Below is a small trained network, with its code and all its weights. Each question gives an input and a class and asks what happens when units are switched off, that is, made to give their printed mean instead of their output.

import numpy as np


def w(rows, s, z=0):
    codes = np.array(rows[::2]) - 128.0
    scale = np.full(codes.shape[1], s)
    scale[-1] = z or s
    return codes * scale


def f(y):
    return np.maximum(y, 0)


def log_softmax(a):
    a = a - a.max(-1, keepdims=True)
    return a - np.log(np.exp(a).sum(-1, keepdims=True))


def net(x, mask):
    res = np.array(x, float).reshape(1, 8) / 4 @ E
    y = f(res @ A[0][:, :-1].T + A[0][:, -1])
    res = res + np.where(mask, y, B[0][:, -1]) @ B[0][:, :-1]
    return log_softmax(res[-1] @ U[:, :-1].T + U[:, -1])


A, B = {}, {}
E = w([
[82,175,73],'x0',
[189,176,57],'x1',
[253,176,174],'x2',
[124,175,119],'x3',
[144,233,238],'x4',
[162,182,64],'x5',
[104,142,178],'x6',
[100,177,50],'x7',
],0.0051)
A[0] = w([
[125,126,94,40],'N1',
[94,54,75,7],'N2',
[127,140,135,42],'N3',
[129,123,123,80],'N4',
[172,129,78,167],'N5',
[142,123,125,62],'N6',
[187,147,110,63],'N7',
[206,111,148,15],'N8',
[168,108,128,61],'N9',
[133,132,119,94],'N10',
[157,125,122,48],'N11',
[106,34,70,52],'N12',
[146,55,160,104],'N13',
[143,143,112,35],'N14',
[133,126,120,81],'N15',
[48,132,92,136],'N16',
[127,134,135,69],'N17',
[138,191,191,39],'N18',
[145,29,162,91],'N19',
[128,131,132,55],'N20',
[73,139,229,95],'N21',
[200,134,159,205],'N22',
[144,136,109,42],'N23',
[143,120,107,5],'N24',
[159,122,102,79],'N25',
[144,127,125,38],'N26',
[165,103,110,47],'N27',
[130,108,128,28],'N28',
[93,111,137,19],'N29',
[90,147,94,153],'N30',
[135,135,123,52],'N31',
[152,155,103,3],'N32',
[107,175,100,65],'N33',
[218,150,120,38],'N34',
[3,147,95,94],'N35',
[129,100,144,90],'N36',
[96,142,142,41],'N37',
[131,120,133,37],'N38',
[143,177,89,241],'N39',
[196,163,105,50],'N40',
],0.011,0.0052)
B[0] = w([
[99,117,134,135],'N1',
[110,132,67,181],'N2',
[157,57,102,128],'N3',
[121,61,94,128],'N4',
[133,39,97,202],'N5',
[113,115,103,128],'N6',
[153,108,107,158],'N7',
[127,123,90,158],'N8',
[109,121,112,137],'N9',
[132,118,124,129],'N10',
[112,109,99,130],'N11',
[62,115,79,208],'N12',
[60,109,99,184],'N13',
[150,101,117,129],'N14',
[127,123,138,128],'N15',
[164,174,89,215],'N16',
[119,130,119,128],'N17',
[114,94,176,187],'N18',
[41,95,95,197],'N19',
[139,88,110,128],'N20',
[94,135,216,230],'N21',
[198,1,119,254],'N22',
[144,108,122,129],'N23',
[130,120,153,128],'N24',
[120,112,144,141],'N25',
[130,141,144,128],'N26',
[89,94,120,135],'N27',
[99,145,111,128],'N28',
[108,121,121,134],'N29',
[169,135,119,189],'N30',
[153,80,101,128],'N31',
[176,136,147,132],'N32',
[108,99,113,147],'N33',
[147,118,85,174],'N34',
[189,205,68,228],'N35',
[101,119,121,141],'N36',
[136,144,119,132],'N37',
[99,130,117,128],'N38',
[199,66,137,252],'N39',
[188,131,133,168],'N40',
],0.034,0.0052)
U = w([
[190,109,40,177],'0',
[93,70,55,6],'1',
[96,46,179,174],'2',
[149,242,143,108],'3',
[44,74,93,129],'4',
[103,138,3,140],'5',
[69,193,119,97],'6',
[130,120,202,34],'7',
],0.0046,0.018)

Each question gives the input, the list of numbers given to net, and the class t.
The units are the neurons (one row each of A and B). Each row of codes is followed by its name. A weight is (code - 128) times the scale printed after its matrix; where a second scale follows, it is the last column's (A, B and U).
mask holds one flag per neuron, in row order. A switched-off neuron (its flag False) gives its mean, the last column of its row in B, instead of its output. The means were averaged over made-up inputs and are rounded, as every weight is.
A unit's drop is (log p(t) with every unit on - log p(t) with that unit switched off) / (log p(t) with every unit on - log p(t) with every unit switched off).
The circuit of an input: a set's keep is (log p(t) with only the set's units on - log p(t) with every unit switched off) / (log p(t) with every unit on - log p(t) with every unit switched off). Starting from the 12 units with the biggest drops (on a tie, the unit counted first), units are removed one at a time, each time the one whose removal leaves the highest keep (on an exact tie, the one counted first), for as long as the keep stays at least 0.8.
circuit, biggest first: the units of the circuit, biggest drop first
unit that matters most: the unit with the biggest drop
k most important neurons: the k neurons with the biggest drops, biggest first
drop of u: that unit's drop, to one decimal
input [-5,7,7,1,-7,-8,-2,-5], class 4: unit that matters most => N19
input [-6,-3,-5,-4,-8,0,-8,-3], class 5: circuit, biggest first => N2, N22
input [7,-1,-7,3,-7,6,-4,-5], class 5: 3 most important neurons => N12, N22, N2
input [-4,4,8,-6,-5,-6,2,-4], class 4: circuit, biggest first => N19, N13
input [4,6,1,3,5,2,3,-8], class 2: circuit, biggest first => N35, N18
input [0,4,-8,1,1,-4,7,3], class 3: 2 most important neurons => N22, N5
input [-4,-1,7,7,-6,-1,7,-7], class 4: circuit, biggest first => N19, N13
input [-4,-5,5,-1,1,0,0,2], class 2: circuit, biggest first => N35, N16
input [1,5,-8,1,-7,2,1,2], class 5: circuit, biggest first => N12, N2
input [-2,-7,-3,2,-4,5,5,-4], class 5: 3 most important neurons => N22, N18, N39
input [8,3,5,8,6,-2,7,1], class 2: circuit, biggest first => N18, N35
input [-3,-7,-2,-2,6,7,-6,0], class 2: circuit, biggest first => N35, N16
input [2,-4,-8,-5,2,-3,5,-4], class 6: 2 most important neurons => N21, N22
input [-3,0,-6,-3,-6,7,-1,5], class 5: unit that matters most => N12
input [-8,-3,3,7,-8,0,7,-5], class 4: 3 most important neurons => N19, N13, N39
input [-5,-4,-5,-8,1,-4,6,5], class 4: drop of N13 => 0.2
input [0,-6,3,3,-3,5,5,-3], class 2: drop of N34 => 0.1
input [-8,4,0,-8,1,-5,-1,-8], class 4: drop of N19 => 0.5
